Each row is followed by one of two labels, saying whether the row has a hidden trait. Each part has a new trait and two new labels.
[  7   0  -1   1  -1  10  -6   4   4 -12   3  -2   6  -2   1   1  -1  -3
  -1   5  -1  -1   1  -5   1   1  -5   1  -1  -1   1   2   1   1   3   0
   0   3   8   3   0  -6   2   2  11   5  10  -4  -3   0  -2  -2   1   1
   4 -11  -8   7   4] : A
[ 18  -6   0   8  -1   0 -17   1   7 -26  -1   2   9  -2  -2   0  -4   3
   7   2  -2   2  -1  -6   0  -4  -2   1  -1 -11  -1   2  -2  -2  -1   1
  -5   5   8  -1  -2  -7  -2   4  39  11   9  -8   2  -9  -3  -5   4   3
   6 -33 -12  11   8] : A
[ 34  -3  -4   6  -2  21  10   4  -9 -11   7  -9  -1   0  -5  -6   1 -17
  -5   8   3  -7   1 -15  -2   4 -11   1  -2  12   2  18   3  -1   6   7
  -2   2  -2  -3  10   8  -5   2   2  18 -14   8  -4   3   3  -2  10  -1
   0  -2  -8   7   8] : Y
[  0  -2   1   0   0   4 -34  11   0   1  -1   5  19   4   1 -14  -4  15
  16   0   2   3   0  -4  -3  21  -1  -1  -2  -7   3   6   1  -1   1  10
  -2   2   4   5  -3  -9 -11   2   8  12   4  -8   3  -6   1  -3  -3   5
  -4 -41 -14   8   5] : A
[-24   3   3   2   2 -19  15  -5   6  10   6  -6 -23   5   2   7   1   5
 -14  -2   0  -2  -3   6   4 -16  -2  -2   2   8   1   4   3   3  -2 -10
   8  -6  -2  -4  -1   0  11  -5 -22   8  -9  10  -3   8   0   3 -12  -4
  -4  20   8 -12  -1] : A
[-33  -2   4 -19   2  -9   0   4  -8   5   7   0 -19  10  -1  -7   3  12
  -2  -3   6  -3  -4   9  -1  21   3  -5   2  10   4   7   2   2   3  14
  -3  -1  -9  -8   4  -1   8  -9 -40   2 -40   5  -4  15   7   3  -7  -2
 -14  26   4 -10   2] : A
[-38   0   5  -4   1 -22  -7  -3  12 -17  -2   5 -12  -1   2  10  -1   9
  -5  -5  -4   4  -3  10   2 -10   5  -1   1 -11  -2  -9  -3   1  -3  -5
  -4   1   5  -7  -5 -11  19  -3  18  -7   2  -7   1  -1  -2   0  -9   1
   2   2  -1  -3  -1] : A
[ -6   0   0  -3   1   2  35  -7  -3 -15   8 -11 -27   0  -2  11   4 -19
 -25   5  -1  -8  -1  -5   3 -15  -7   0   1  13  -1   8   0   2   8  -6
   0   0  -2  -9  10   5  18  -4  -7   0 -17  11  -9  13   3   2   7  -6
   2  45   5  -4   0] : Y
[ 14   2  -1   9   0  19 -10   4   8  -3   1  -2  11  -2   3   1  -2  -4
   2   5  -3   1   2  -4   2  -4  -6   2  -2  -3   0   1   1   1   2  -7
   5   0  10   8  -2  -5  -3   4  18  10  21  -3  -1  -5  -3  -3   0   1
   5 -19  -8   8   4] : A
[ -1  -6   1  -2   0 -12  15 -10   1 -44   1  -5   1  -3  -3  10  -3   0
 -12   2  -4  -3   1 -15   2 -12  -6   1   1  -3  -2   0  -4  -1   0  -6
  -6   6   8 -12   1 -13  12  -1  27  -3   9  -3  -5   3  -2   0   9  -1
  10 -12  -8   7   5] : Y
[-34   6   4   2   1 -16 -10   3   8  21   2   2 -20   5   3  -1   0   7
  -6  -6   3   2  -4  13   3  -3   3  -2   1   5   0   1   3   1  -3  -5
   6  -8  -6  -1  -3   1   8  -4 -19   5 -14   7   4   1   2   3 -20   1
 -10  10   7 -11  -1] : A
[ 27   4  -3  11  -2  14   9   3   9   2   1  -6   4  -4   3   7  -2 -13
 -10   8  -1  -1   3 -15   4 -14  -9   5  -2   0   0   5   1   1   3 -13
   6   5  11   7   2  -5  -6   8  24   6  35   1  -2  -9  -4  -2   7   1
   8 -14  -6  14   4] : Y
[ -1  -4   2  -8   0   3  -3  -2  -3 -39  -1   0   1  -1  -4   4  -2  -7
  -6   2  -2  -3   1 -10   0   4  -3   1   0  -3  -2  -1  -4  -1   4   2
  -9   5   3 -10   5 -10  12  -2  23  -4  -3  -7  -2   3   2  -1   6   1
   5  -4  -9   8   5] : Y
[-15  -3   3  -4   0 -13 -11   2  -1 -17   0   1  -2   3  -2  -4  -3  10
  -1  -4   4   0  -2  -3  -1   9  -1  -2   1   2   1   4   0  -1  -3   6
  -3  -1  -4 -11  -1  -8   6  -4  -6   4 -13  -1   3   3   2   1  -9   3
  -6 -16  -6   1   5] : A
[ 10   3   0   6   0  12 -36  12   3  19  -2   3  20   4   3 -13  -5   9
  15   2   2   5   2  -4   0  17  -4   1  -2  -4   2   3   2   0   1   0
   6  -1   6  13  -4  -7 -17   4   5  12  19  -5   4 -10   0  -3  -6   5
  -3 -43 -11   9   4] : A
[ 29  -4  -3  -6  -1  28   0   6  -8 -16   5  -5  11   1  -3  -7   0  -9
   1   9   1  -5   3 -17  -1  19  -9   2  -2   4   3   9   0   0  11   7
  -5   8   6   3   8  -3  -7   3  14   5  -1  -2  -8   3   3  -3  18   0
   3  -9 -12  13   6] : Y
[  0   0   1  -2   0   6 -37  12   1   2  -1   6  18   4   1 -14  -3  14
  17   0   3   4   0  -1  -2  23   0  -1  -2  -5   3   4   1   0   0  10
  -1   1   3   6  -3  -9 -11   1   3  10   5  -9   3  -5   1  -3  -5   5
  -5 -39 -12   7   5] : A
[  2  -2   1  -4  -1   3   2  -2   2 -28   2  -2  -1  -1  -1   6  -2  -4
  -8   3   0  -3   0  -7   2  -1  -4   0   0   0  -1  -2  -2   0   2  -3
  -3   4   5  -7   1 -10  11  -1  15  -2   3  -4  -2   3   0   0   1   0
   5  -2  -6   6   5] : A
[-46   3   6  -8   2 -23 -18   3  10  14  -2   6  -7   5   4   0  -2  24
   2  -7   0   5  -3  12   2   6   6  -2   2  -6   1  -8  -1   2  -3  -3
   1  -1   3   0  -7 -14   9  -3  -4  -5   0  -5   2   0   0   1 -16   3
  -6  -9   1  -7  -2] : A
[-19   5   2  -1   1  -2 -19  11  10  28   2   3   2   3   6  -5  -1  15
   6  -1   1   4  -1   9   2   8   2   0  -1  -3   4   0   3   3  -1  -1
   6   0   6   9  -5  -7  -5   3  -6   4  11  -3   1  -4  -1  -1 -12   3
  -5 -14  -2   0   0] : A
[-15   2   2   5   1 -13  -9   1   5   9   2  -1  -8   4   1  -2  -2   8
  -3  -3   2   1  -2   2   2  -6  -2  -1   0   4   1   6   2   1  -4  -4
   6  -5  -2  -1  -3  -2   2  -1 -12  12  -4   5   2   0   0   1 -13   1
  -5  -7   0  -4   2] : A
[ 27  -2  -2   9  -1  18  -8   2   2 -20   1  -2  11  -2  -2  -1  -2 -12
   3   7  -5  -1   3 -10   0   0  -7   2  -3  -6  -1   4  -1  -1   6  -3
  -1   3  10   6   3  -2  -5   3  35  11  14  -4  -3  -6  -2  -5  10   1
   8 -21 -12  11   4] : Y
[  4   0   1   1   0   3   0  -2   4 -19   2  -3  -2  -1   1   6  -2  -4
  -8   3  -1  -2   0  -5   3  -5  -5   1   0   0  -1   0   0   1   1  -6
   1   0   4  -3  -1  -7   8   0   8   3   6  -2  -1   2  -1   0  -3   0
   4  -4  -5   4   5] : A
[-19   1   2 -13   2   5 -12   7  -7  16   7   0 -14  12   0 -12   2   6
   5   0   5  -2  -3  10  -1  24   2  -4   0   9   4   8   3   2   6  11
   2  -4  -9   1   5   4   1  -7 -35  11 -38   4  -3  11   7   1  -7  -1
 -14  23   3  -9   1] : A
[-10   1   2   8   1 -17  11  -8   9  -5   3  -5 -19   1   1  10  -1  -2
 -14   0  -2   0  -3   2   4 -23  -4  -1   1   5  -2   2   1   1  -4 -14
   7  -5   0  -4  -2   0  13  -3  -2  10  -1   7   0   2  -1   1 -10  -2
   1  12   4  -6   2] : A
[ -2  -1   1   3   0  -5  -1   0  -3 -12   2  -3  -8   3  -3  -3  -1  -4
  -7   1   4  -3  -2  -7   0  -1  -5  -1   0   8   0   9   1  -1  -1   2
   0  -3  -6 -10   3   1   5  -3  -9  10 -16   5   2   3   3   2  -5   1
  -4  -3  -3   0   5] : Y
[  4   1  -1  10   0   3  -4   6  -2   8   4  -5  -3   2   0  -7   1  -4
  -2   2   3  -2   0  -4  -1   0  -6   0  -2   8   2  14   4   0   1   2
   4  -5  -2   1   3   5  -3   0 -12  17  -8   8   1   0   2   0  -5   0
  -5  -8  -4   0   3] : Y
[ -4  -2   1  -9   0   5 -26  12  -5  -3   1   3  15   4   0 -14  -2  15
  12   1   4   0   0  -4  -3  26  -1  -1  -1  -1   4   7   1   0   2  15
  -4   4   3   1   0 -10  -8   0  -4   6  -5  -7  -1   0   2  -2   0   3
  -6 -29 -12   8   6] : A

New part:
[  6  -1 -14  -3  11 -12   0  -3   4  -2 -10 -10  -3   0   2  -7  -2   2
   8  -4   2  -9   4  -6  -5   5   2  15   4   1  -2 -10   0   8  17   7
  30  -3   0  -5 -16  23  -4  14  -9 -14  17 -11 -14  -7  27   1 -14   3
   0  16  -9 -12   6   4  11 -22   5  -7  15   5 -12  -3 -11   6   2  -1
  12   4 -13   3   2 -10  13  -9   4   1  -7  -5 -17 -13   3   8 -17  -3
   6  -3   1  24   2   6   0  -5  13  -8   5 -12   6 -14  12  -6  -2   9
  -1   1   6  -5  12   3  -1   1  -1  17   6   8  -8  12 -16  10   6  -9
  -5   6  -1 -20  -3 -24  11  -2  -4  -4  -7  -4   4  -5   1  -1  -1  -1
   9  11   4   8  -2   5  -9   2   0   6   1   1 -17  -6 -12   5  -2  -5
  11   2 -33   2 -11  14   2   9 -15  -7  -2   0  -6   0 -25   9  -2   0
  -1   5  -8 -12   5  -3  -3 -10   1  -3 -12] : [81]
[ -7   0  21   8 -16  12  -6 -20 -14  -8  12   7  -4   5   3   5 -12  -1
 -11  13  -4   0  -3   0   0  -3   3 -26 -22  -6  -2   6  -4  -3 -11 -12
 -35   2   3  10  10 -31   8  -2  -3  -5 -16  10   3   0 -26  -1   0  -7
  -1 -18  15   9 -15   6   2 -19   1  16 -15 -14  15  -8  18  10   9   1
 -10  -3   5  16   0  22 -17  14  -1  -5  -4   3  11   2  -5  -7  33  14
  -2  10 -17 -10  -6   6  -4   4 -11  19   0  22   2  21  -6  12   0   1
  15  18  -3   3 -22   0  -7   1  -7   7 -12  10   0   4   7   7 -14  24
  11 -12   3  13  17  -1  -9  -1 -13  -7   4   6  -2  -2   5   8   6  -3
  14  -7  -2 -17 -12   4   6 -12   7  -9   1  -7   8  -2  -7   3  -7   0
   9  12  24  -7  11  -9  -6  10  18  -1  -1   2  14 -15  13  -6  17   6
  13 -19   2  10   8   4  -2 -11 -20  15  18] : [81]
[ -4  -2  14   6 -14  11  -4 -14 -11  -6  11  -5  -2   0   1   4  -3  -1
  -5  13  -5   2   2  -3  -1  -4   1 -30 -17  -4  -2   2  -1   0  -2  -6
 -17   2   1   5   7 -20   4   4   2  -8 -10  14  -4  -4 -23   2  -8  -3
   1  -6  13   3  -6   3   2   8  -1   6   0 -15  16 -11  23   4   6  -1
  -8   9   2   9   4  17  -7  12   1  -2  -5   2   9   1  -3  -3  23  10
   6   4 -10  -4  -5   3  -3   1  -4  11  -2  15   1  17   3   6  -3   4
  12  18   3  -1 -14  -5  -4   6  -8  13 -12  10  -3  16  -1   7  -2  10
   2 -13   2   9   8 -10  -2   0 -15  -4   2   1  -2  -6   8   7   9  -4
  -6   7   2 -11 -15   3   4 -10   4   0   1  -4   3  -4  -7   2  -1  -2
   8   6  18  -4   1  -7   2   5  14  -5   2   1   9  -7   6  -3  13  -2
   4 -11   2   6   7   0   0  -7  -7   6  17] : [81]
[ -9   0  26   9 -19  20 -10 -18 -15  -8  15   9  -4  11   5   7 -17   0
 -14  22  -4   1  -7   3   1  -2   6 -41 -28  -7  -2   9  -4  -6  -4 -12
 -35   4   4   6  11 -29   8   0  -1  -6 -19  15   8   3 -21  -1  -1  -9
   3 -27  15  10 -12   7  -1  21   1  20 -23 -22  13  -8  11  10   8   2
 -13  -7   5  16  -1  29 -14  22  -1  -5   0   5  13   4  -5 -13  33  13
  -3  10 -20 -18  -6   5  -4   4 -11  15   4  19  -1  18  -8  13   0   0
  14  22  -3   6 -21   3 -13   0  -3   1 -13   7   0  -3  13   5 -14  21
  14 -12   1  14  11   5 -18   1 -14  -8   5   7  -4  -2   6  10   1  -4
   7  -9  -5 -18 -14   4  10  -9   7  -9   1 -10   9  -2  -5   3  -7   1
   5  14  34  -6  13 -10  -8   4  21   2  -1   1  12 -13  12  -4  17  10
  12 -15  -1  10   8   3   0  -2 -23   9  19] : [81]
[ 17 -13  -3 -12  38  -8  24  16   3   3 -23   3   3  10  -8 -11  12  -1
  11  -2  -2   3  -4 -11  -5  14   3  23   0 -15  -1   3   1   5 -11  10
  26   1   0 -23 -18  15   0   5  -1   6  17  -4  -9 -11  11  22   2   5
  -2   4   2  -1   4   8  13 -29  -1 -19  18 -11 -27  -3  -8  -3 -16  -2
   6   3   6  -6   6  -7  13 -23   1   4  -5  -2 -19 -10   5 -12  13 -17
  -8   7  11  -2  12 -10  -7  10  -2  -5  -6  10   2   7  -1   4  -3  19
 -17 -16   5  -1 -10 -15  15   7  -9  10   5  -6  -4  -5 -15   2  -6 -13
  -5   8  -6   3  16  -4  -9  -6   1   0   5  -1   5 -14  10  -5  -5  -2
 -28   7   5   1 -10 -10  -2  16 -13   4  14  10 -12  -3  11  -2   6   2
   0 -15 -25   1  -6  -2   7 -18  -5  -4   8  -3 -19  -1   2   7 -17   6
 -11  24  -9 -14 -16  -9   6  25  -4 -20   0] : [87]
[ 16  -6 -27  -8  42 -21  21  18  13   8 -31 -19  -1  -5  -8 -11  40   0
  21 -13  -1   1  15 -18  -8  14  -8  19  28   4  -2 -11   2  15  11  17
  44  -7  -3 -26 -23  35  -1  16  -4  -2  33 -14 -15 -10  21   6 -13  13
   9  35 -15  -8  21  -8   4 -44  -6 -26  43   6 -14   3  -5 -10 -17  -2
  29  28 -15 -25   8 -33  28 -31   4   6  -4  -6 -23  -9   4  23 -40 -14
  16  -3  23  31   7   2  -2  -1  22 -17 -12 -24   5  -5  25 -11  -1  17
 -10 -18  16 -12  25  -3   8   4 -12  28  10  -7 -11  21 -24   2  34 -41
 -20   9  -2 -26  -8 -26  18  -3   2  12  -7 -19  11  -6   1  -6   8   8
 -11  23  15  21   9  -1 -14  12  -6  20   4  13 -24  -8   1  -5   9  -8
   2 -23 -47   5 -18  12  13  -3 -30 -14   8   0 -31  14 -17   4 -16 -20
 -19  15   5 -14  -6  -6  -4  -3  39 -17 -25] : [87]
[ -4 -21  31   1 -13  26  11  -5 -18  -4   6   1   0  21 -12   6 -11   4
 -21  12  -5  10  -2   6   7  22  10 -19 -51 -13  -2  14   7  -8 -28  -9
 -27  12   7 -10   9 -27   6 -15   2   3 -22  21   8   5 -41   2  16 -14
  -1 -27  25  17 -16  11  -4  38  -5   1 -15 -25  14   1  39  -8  -5   4
 -30  -4  15   7   3  28 -23  27 -10  -3  -7   7   6  15  -3 -30  46   7
 -22   0 -15 -39   3 -16  -9  14 -24  12  -7  34 -10  21 -15   9  -9 -12
   4   7  -7   7 -31 -13  18  10   6 -15 -11  -1  12 -23  17  -4 -29  20
  22 -10  -1  35  12   7  -7  -9  -1  -3  13  17  -3 -14  11  -9   3  -6
 -33 -11  -9 -13  -4  -8  17  -2  -6 -10  17  -9  22  10  22   4 -12   8
 -10   5  47   3  11 -16   2 -18  24  20   5  -4  20  -6  35   3  11  23
   0   2  11   3  -7  -3  15  23 -30   1  38] : [81]
[  1 -11  20  -3   6  15  18   0 -12   1  -4  -1   3  12 -10   1  12  -1
  -9  11  -5  13   3 -12   2   9   0  -9 -31 -14  -2  11   5  -4 -20   0
 -14   8   2 -15   5 -25   5  -6   4   7  -6  20   1  -4 -40  16   5  -6
   5 -12  23  16  -7   4   0  12  -5  -6  14 -27   8  -3  27  -8 -14   1
 -17  11  11  -4   6  13  -4  11  -6  -1  -6   4   2   7  -2 -17  33   5
 -10   6  -8 -18   4 -13 -11  13 -13  10 -16  30  -3  32  -8   9  -7   5
   0  -3  -1   1 -35 -17  16   9 -10   5  -9  -4   3  -3  -2  -2 -17   2
  -6  -9  -4  28  19   3  -6  -7   5   0  13   5   0 -16  10   0   7  -2
 -38  -3  -2  -3  -9 -10  11  -3  -5   1  16   1   8   1  17  -2   1   5
  -1  -5  23  -2  -1 -16   4 -15  12   3   9  -3  -3  -5  31  -3   4  10
  -6   7   8   2 -10  -4   9  18 -12  -4  25] : [87]
[ 15 -14  -5 -10  31 -15  15  13   4   3 -18  -1   4   7  -4  -8  15  -1
   9   1  -1   1  -1 -11  -5   6   4  23   9 -10  -2   1   1   5  -6  11
  37   0   0 -22 -19  16  -2   7  -2   2  22  -4 -12 -10  11  18   1   5
  -1  17   3  -4   3   5  12 -35   0 -20  24 -12 -19  -4  -7  -2  -9  -2
   6  10   2  -4   4  -4  15 -20   2   3  -6  -2 -21 -10   6 -10   4 -13
  -5   6  11   3  12  -5  -5   9   1  -7  -3  18   3  -1   3   4  -3  15
 -10 -18   6  -2   6 -15  11  11  -8  11   7  -4  -7  -5 -17   3   1 -16
  -5   9  -8  -6  14 -12  -6  -5   0  -1   3   0   6 -15  10  -4  -3   1
 -22   7   5   6  -6  -8  -3  16 -10   4  15   9 -17  -5  10  -2   5   1
   0 -14 -24   2  -5  -1   7 -10  -5  -3   6  -3 -20  -2  -1   7 -12   4
 -11  22  -6  -9 -16  -9   7  20   5 -17  -2] : [87]
[ -4  13   4   8 -20   6 -28 -22 -17 -14  23 -12  -5 -20   5  11 -35  -1
 -11   3  -1  -5  -5  12   1 -18   5 -27   0   7   0  -7  -5   1   1  -7
 -27  -1  -3  39  14 -17  -1   7  12 -13 -14   6  -1   3  -6 -10 -15   2
  -5  -7   3   1  -6   7  -1   5   8  16 -13   2  13 -20 -14  10  22  -2
  12  15  -4  16  -3  10 -17  14   8  -1   4   1  26  -7   5   0  21  18
  16   4 -13  -8 -13  10   7 -12 -12  18  12   7   7  -9   4   4  -4  -1
   8  18   2   1   0   1 -29  -1   8  -6 -16  13  -4  17   6   6  -1   8
  -1 -10   8   1  -7  -8 -11   5 -23  -9 -15   3  -6  -3  13   7   4  -7
  28 -13   0 -10 -12   9  -4 -12  20  -9 -24  -3   9  -2 -18   5   4  -8
  11  14  19  -9  -6   2  -3   8  12 -13  -5   3  14 -15 -16   3  16   2
  13  -9   0   4  20   3  -4 -21 -19   5   0] : [81]
